Below are the code and all the weights of a small trained network. Each question names an input and a target symbol and asks about switching units off, where a switched-off unit gives its printed mean instead of its output.

import numpy as np


def w(rows, s, z=0):
    codes = np.array(rows[::2]) - 128.0
    scale = np.full(codes.shape[1], s)
    scale[-1] = z or s
    return codes * scale


def norm(h):
    return h / np.sqrt((h * h).mean(-1, keepdims=True) + 1e-5)


def f(y):
    return np.maximum(y, 0)


def softmax(a):
    e = np.exp(a - a.max(-1, keepdims=True))
    return e / e.sum(-1, keepdims=True)


def log_softmax(a):
    a = a - a.max(-1, keepdims=True)
    return a - np.log(np.exp(a).sum(-1, keepdims=True))


def net(x, mask):
    ids = ['ΘΛΣΦξτψ'.index(c) for c in x.split()]
    T = len(ids)
    res = E[ids] + P[:T]
    u = 0
    for l in range(2):
        r = norm(res)
        for j in range(3):
            rows = slice(3 * j, 3 * j + 3)
            q, k, v = (r @ M[l][rows].T for M in (Q, K, V))
            z = softmax(np.where(np.tri(T) > 0, q @ k.T / 3**0.5, -1e9)) @ v
            o = O[l][rows]
            res = res + np.where(mask[u + j], z, o[:, -1]) @ o[:, :-1]
        u += 3
        y = f(norm(res) @ A[l][:, :-1].T + A[l][:, -1])
        res = res + np.where(mask[u : u + 8], y, B[l][:, -1]) @ B[l][:, :-1]
        u += 8
    return log_softmax(norm(res)[-1] @ U[:, :-1].T + U[:, -1])


Q, K, V, O, A, B = {}, {}, {}, {}, {}, {}
E = w([
[75,119,97,149,117,128,229,132,120,184,45],'Θ',
[120,79,133,128,156,36,105,61,72,174,127],'Λ',
[172,167,161,141,152,184,126,177,132,231,40],'Σ',
[139,182,169,187,102,158,223,61,165,63,60],'Φ',
[197,239,86,80,55,146,143,92,73,144,77],'ξ',
[148,181,4,113,115,148,63,154,86,119,167],'τ',
[128,145,159,203,154,168,85,110,204,79,140],'ψ',
],0.0022)
P = w([
[127,66,125,127,93,153,124,140,131,120,201],'0',
[76,116,150,71,156,154,70,101,100,112,97],'1',
[88,137,123,130,121,73,81,117,167,157,99],'2',
[170,132,104,194,107,100,115,128,176,174,177],'3',
[201,89,225,113,206,86,249,249,60,184,169],'4',
[149,76,168,13,200,159,162,188,4,82,77],'5',
[135,130,91,89,224,139,64,29,74,112,37],'6',
],0.0026)
Q[0] = w([
[171,71,195,32,169,166,184,227,57,25,124],'0.h1',
[189,163,194,165,71,41,186,246,172,196,249],'0.h1',
[123,37,167,113,138,113,145,174,116,56,212],'0.h1',
[172,151,117,234,64,44,123,192,186,227,215],'0.h2',
[144,45,179,42,176,199,197,220,40,38,143],'0.h2',
[166,93,191,111,93,53,206,255,116,129,210],'0.h2',
[152,143,173,168,116,126,66,128,170,144,181],'0.h3',
[138,69,127,148,154,83,170,188,100,135,163],'0.h3',
[128,74,93,164,135,123,134,116,121,165,151],'0.h3',
],0.0061)
K[0] = w([
[23,191,126,93,124,63,33,80,164,131,7],'0.h1',
[65,53,215,13,164,238,132,118,3,19,114],'0.h1',
[60,217,197,78,226,107,108,141,90,111,68],'0.h1',
[124,95,192,66,150,188,156,185,32,64,171],'0.h2',
[19,219,104,106,143,59,29,77,153,155,10],'0.h2',
[6,137,212,5,198,166,60,112,33,51,39],'0.h2',
[128,116,98,122,135,126,183,166,106,92,223],'0.h3',
[71,145,201,65,168,187,129,140,83,42,133],'0.h3',
[175,160,118,162,182,136,156,80,100,95,161],'0.h3',
],0.0049)
V[0] = w([
[29,108,54,147,133,130,171,117,156,43,204],'0.h1',
[96,37,168,123,198,180,70,176,140,218,89],'0.h1',
[138,142,119,153,189,213,30,186,201,129,170],'0.h1',
[102,100,32,72,93,114,186,182,68,219,94],'0.h2',
[190,206,88,100,47,181,126,184,133,120,128],'0.h2',
[116,127,53,76,165,74,3,140,65,143,187],'0.h2',
[131,127,85,112,48,76,151,135,148,128,134],'0.h3',
[113,136,127,114,159,90,148,95,100,88,132],'0.h3',
[148,65,124,128,45,192,110,182,147,123,164],'0.h3',
],0.0035)
O[0] = w([
[201,14,85,98,206,45,111,171,142,48,159,222],'0.h1',
[73,160,41,175,63,92,128,66,130,144,8,120],'0.h1',
[148,112,117,54,36,94,186,133,142,85,23,239],'0.h1',
[3,174,89,184,186,71,181,95,86,115,184,5],'0.h2',
[50,105,189,75,74,146,220,192,86,92,190,145],'0.h2',
[113,170,53,16,122,109,198,47,221,111,130,50],'0.h2',
[120,101,126,155,180,116,120,149,163,150,176,102],'0.h3',
[147,132,119,88,149,184,93,147,142,118,145,92],'0.h3',
[73,89,58,139,86,62,180,128,141,128,113,180],'0.h3',
],0.0034,0.0024)
A[0] = w([
[69,160,136,176,228,162,131,131,101,208,189,144],'0.n1',
[172,106,17,128,164,81,109,3,135,230,44,153],'0.n2',
[141,65,126,93,123,72,105,198,77,146,140,5],'0.n3',
[178,70,209,106,172,148,94,208,101,114,184,34],'0.n4',
[74,145,154,88,114,195,172,143,117,195,182,33],'0.n5',
[39,114,196,106,130,161,183,152,81,212,237,23],'0.n6',
[117,117,135,237,206,126,44,169,77,186,101,91],'0.n7',
[65,193,22,48,122,62,181,32,218,96,108,204],'0.n8',
],0.0032,0.0022)
B[0] = w([
[186,201,82,88,135,81,126,87,121,44,45,217],'0.n1',
[158,217,174,158,121,181,25,124,200,91,170,245],'0.n2',
[115,147,194,154,132,156,82,139,147,126,131,155],'0.n3',
[67,89,195,154,130,195,172,114,108,207,146,206],'0.n4',
[150,206,188,129,124,119,104,136,120,90,179,151],'0.n5',
[167,253,180,119,101,81,93,182,165,35,148,172],'0.n6',
[165,146,130,117,180,113,179,99,59,79,78,223],'0.n7',
[132,82,186,120,202,194,131,94,90,218,196,253],'0.n8',
],0.0037,0.0034)
Q[1] = w([
[181,193,229,53,128,191,86,109,109,79,109],'1.h1',
[94,54,18,156,69,32,163,214,214,130,179],'1.h1',
[55,76,91,180,57,35,129,229,215,96,177],'1.h1',
[130,81,133,174,152,133,93,167,82,149,145],'1.h2',
[114,135,132,170,159,139,136,111,99,98,155],'1.h2',
[98,75,37,128,82,55,146,215,254,183,152],'1.h2',
[41,90,81,176,53,72,173,197,186,172,172],'1.h3',
[198,179,200,108,145,120,91,81,71,97,88],'1.h3',
[104,134,88,183,165,100,135,145,126,195,113],'1.h3',
],0.0052)
K[1] = w([
[35,68,78,204,108,80,115,101,139,125,194],'1.h1',
[186,246,225,72,202,162,167,102,80,152,42],'1.h1',
[174,222,183,41,218,175,151,56,59,246,48],'1.h1',
[112,154,126,107,71,147,159,110,203,142,191],'1.h2',
[106,130,122,120,138,124,97,152,130,207,180],'1.h2',
[211,253,183,63,188,193,141,102,82,171,72],'1.h2',
[195,215,177,66,195,183,143,81,92,172,45],'1.h3',
[78,63,71,172,73,131,90,141,185,159,209],'1.h3',
[181,144,168,72,109,171,166,126,179,76,75],'1.h3',
],0.0044)
V[1] = w([
[195,59,72,155,74,142,44,142,189,150,31],'1.h1',
[95,169,188,175,31,154,202,223,105,147,98],'1.h1',
[96,127,77,49,25,129,178,113,191,151,130],'1.h1',
[87,132,94,137,98,113,108,101,126,144,138],'1.h2',
[99,162,78,70,109,26,135,74,197,87,120],'1.h2',
[98,113,60,170,162,40,155,144,109,90,111],'1.h2',
[66,155,84,218,141,158,100,39,116,239,118],'1.h3',
[183,252,146,151,108,101,97,110,130,52,65],'1.h3',
[182,223,218,105,126,170,95,93,211,159,176],'1.h3',
],0.0035)
O[1] = w([
[126,174,159,73,164,102,179,207,130,28,200,190],'1.h1',
[113,184,105,199,66,27,89,90,50,43,44,105],'1.h1',
[73,252,83,167,185,110,118,69,137,122,188,104],'1.h1',
[138,154,130,125,183,132,121,102,83,115,127,80],'1.h2',
[61,188,118,154,164,180,143,123,77,120,217,98],'1.h2',
[127,100,199,183,171,183,81,154,47,141,130,93],'1.h2',
[198,83,84,130,251,95,190,93,79,130,90,4],'1.h3',
[40,88,178,115,85,70,192,182,3,125,180,128],'1.h3',
[28,85,79,43,66,77,200,48,135,201,159,144],'1.h3',
],0.0035,0.0032)
A[1] = w([
[94,185,157,157,104,194,163,83,113,170,62,186],'1.n1',
[127,129,54,134,83,163,121,223,208,33,123,42],'1.n2',
[155,144,105,147,178,14,139,67,38,79,90,148],'1.n3',
[92,165,89,101,125,162,158,188,144,90,208,85],'1.n4',
[155,100,78,113,97,107,94,169,207,96,81,43],'1.n5',
[99,134,190,160,73,108,117,77,77,153,143,93],'1.n6',
[148,149,54,148,71,108,161,254,197,19,132,3],'1.n7',
[163,111,133,76,105,120,113,127,162,72,54,175],'1.n8',
],0.0033,0.0028)
B[1] = w([
[84,48,99,187,81,72,60,127,122,139,187,200],'1.n1',
[123,190,201,55,41,61,105,251,215,39,127,205],'1.n2',
[146,45,44,120,117,89,222,171,155,65,79,190],'1.n3',
[189,58,113,128,106,20,96,63,124,193,63,187],'1.n4',
[63,180,161,163,174,121,170,127,45,105,208,183],'1.n5',
[31,117,85,147,130,136,164,186,101,146,153,158],'1.n6',
[176,129,196,60,83,65,41,190,198,59,148,218],'1.n7',
[111,132,104,71,92,68,77,172,180,73,122,253],'1.n8',
],0.003,0.0033)
U = w([
[163,37,207,194,178,206,109,196,42,166,131,116],'Θ',
[103,40,82,17,180,151,246,91,163,199,180,2],'Λ',
[147,153,22,198,216,66,180,82,57,58,69,58],'Σ',
[204,64,117,72,44,103,78,158,209,102,43,215],'Φ',
[20,123,101,183,4,110,121,67,69,212,116,21],'ξ',
[160,197,76,156,187,218,50,47,224,192,166,45],'τ',
[87,236,190,90,111,107,138,185,129,50,234,114],'ψ',
],0.0042,0.00037)

Each question gives the input, a string of symbols that net reads in full, and the target symbol t.
The units are the heads (3 rows each of Q, K, V and O) and the neurons (one row each of A and B). Each row of codes is followed by its name. A weight is (code - 128) times the scale printed after its matrix; where a second scale follows, it is the last column's (O, A, B and U).
mask holds one flag per unit, layer by layer, with each layer's heads first. A switched-off unit (its flag False) gives its mean, the last column of its rows in O or B, instead of its output. The means were averaged over made-up inputs and are rounded, as every weight is.
A unit's drop is (log p(t) with every unit on - log p(t) with that unit switched off) / (log p(t) with every unit on - log p(t) with every unit switched off).
The circuit of an input: a set's keep is (log p(t) with only the set's units on - log p(t) with every unit switched off) / (log p(t) with every unit on - log p(t) with every unit switched off). Starting from the 12 units with the biggest drops (on a tie, the unit counted first), units are removed one at a time, each time the one whose removal leaves the highest keep (on an exact tie, the one counted first), for as long as the keep stays at least 0.8.
circuit, biggest first: the units of the circuit, biggest drop first
k most important neurons: the k neurons with the biggest drops, biggest first
heads that matter: for each layer, one digit per head in row order, 1 if its drop is at least 0.15 and else 0, layers parted by /
input ψ ξ ξ ψ Θ Θ, target ψ: circuit, biggest first => [0.h1; 0.n6]
input Λ Φ ψ ψ, target Λ: circuit, biggest first => [1.h3; 0.h2]
input Φ Λ ψ Θ τ, target τ: heads that matter => 110 / 000
input Λ ψ ψ ψ ψ Σ, target Λ: circuit, biggest first => [1.h3; 0.h2; 1.h1]
input τ Φ ψ Λ, target τ: heads that matter => 010 / 101
input Σ Λ ψ Θ τ, target τ: most important neuron => [0.n2]
input ξ ψ ψ τ ψ Λ Σ, target ξ: heads that matter => 000 / 100
input ψ ξ ξ Θ Φ ψ Θ, target ψ: heads that matter => 100 / 101
input ψ ψ Φ ξ ψ ψ Φ, target ψ: heads that matter => 110 / 000
input ξ Φ Λ ψ ψ, target ξ: heads that matter => 000 / 101
input Λ Φ Θ, target τ: circuit, biggest first => [0.h2; 0.n2]
input ξ ψ ξ Φ, target ξ: heads that matter => 000 / 101
input Λ Φ Θ Θ ψ ψ Φ, target Λ: circuit, biggest first => [1.h3; 1.h1; 0.h2]
input Σ ψ Λ ψ ξ τ Θ, target Σ: circuit, biggest first => [0.h1; 1.h3; 1.h1]
input Λ Φ τ ψ Λ, target Λ: 2 most important neurons => [0.n2; 0.n8]
input Θ ξ Θ, target Σ: heads that matter => 010 / 000
input ψ ψ ψ Θ τ ξ ψ, target Σ: most important neuron => [0.n7]
input ψ Θ ψ ψ ξ, target Σ: circuit, biggest first => [0.h2; 0.h1]
input Λ ψ Φ ψ τ, target Λ: circuit, biggest first => [1.h3; 0.h2; 1.h1]
input Θ Θ τ Λ ψ Θ, target Λ: circuit, biggest first => [0.h2]
input ψ Λ Σ ψ τ Λ, target ξ: heads that matter => 100 / 000
input Φ ψ ψ Λ Φ ψ Θ, target τ: circuit, biggest first => [0.n2; 0.h2]
input Θ Φ ψ Σ, target Σ: circuit, biggest first => [0.h2; 0.n7]
input τ τ ψ, target Λ: circuit, biggest first => [0.h2; 0.n8]
input Λ ψ Λ, target Λ: circuit, biggest first => [0.h2; 1.h1]
input Θ Θ ψ ξ, target Θ: heads that matter => 000 / 110
input τ Θ Φ Θ, target Λ: heads that matter => 010 / 000
input Φ ψ ψ ξ, target Θ: circuit, biggest first => [0.h2]
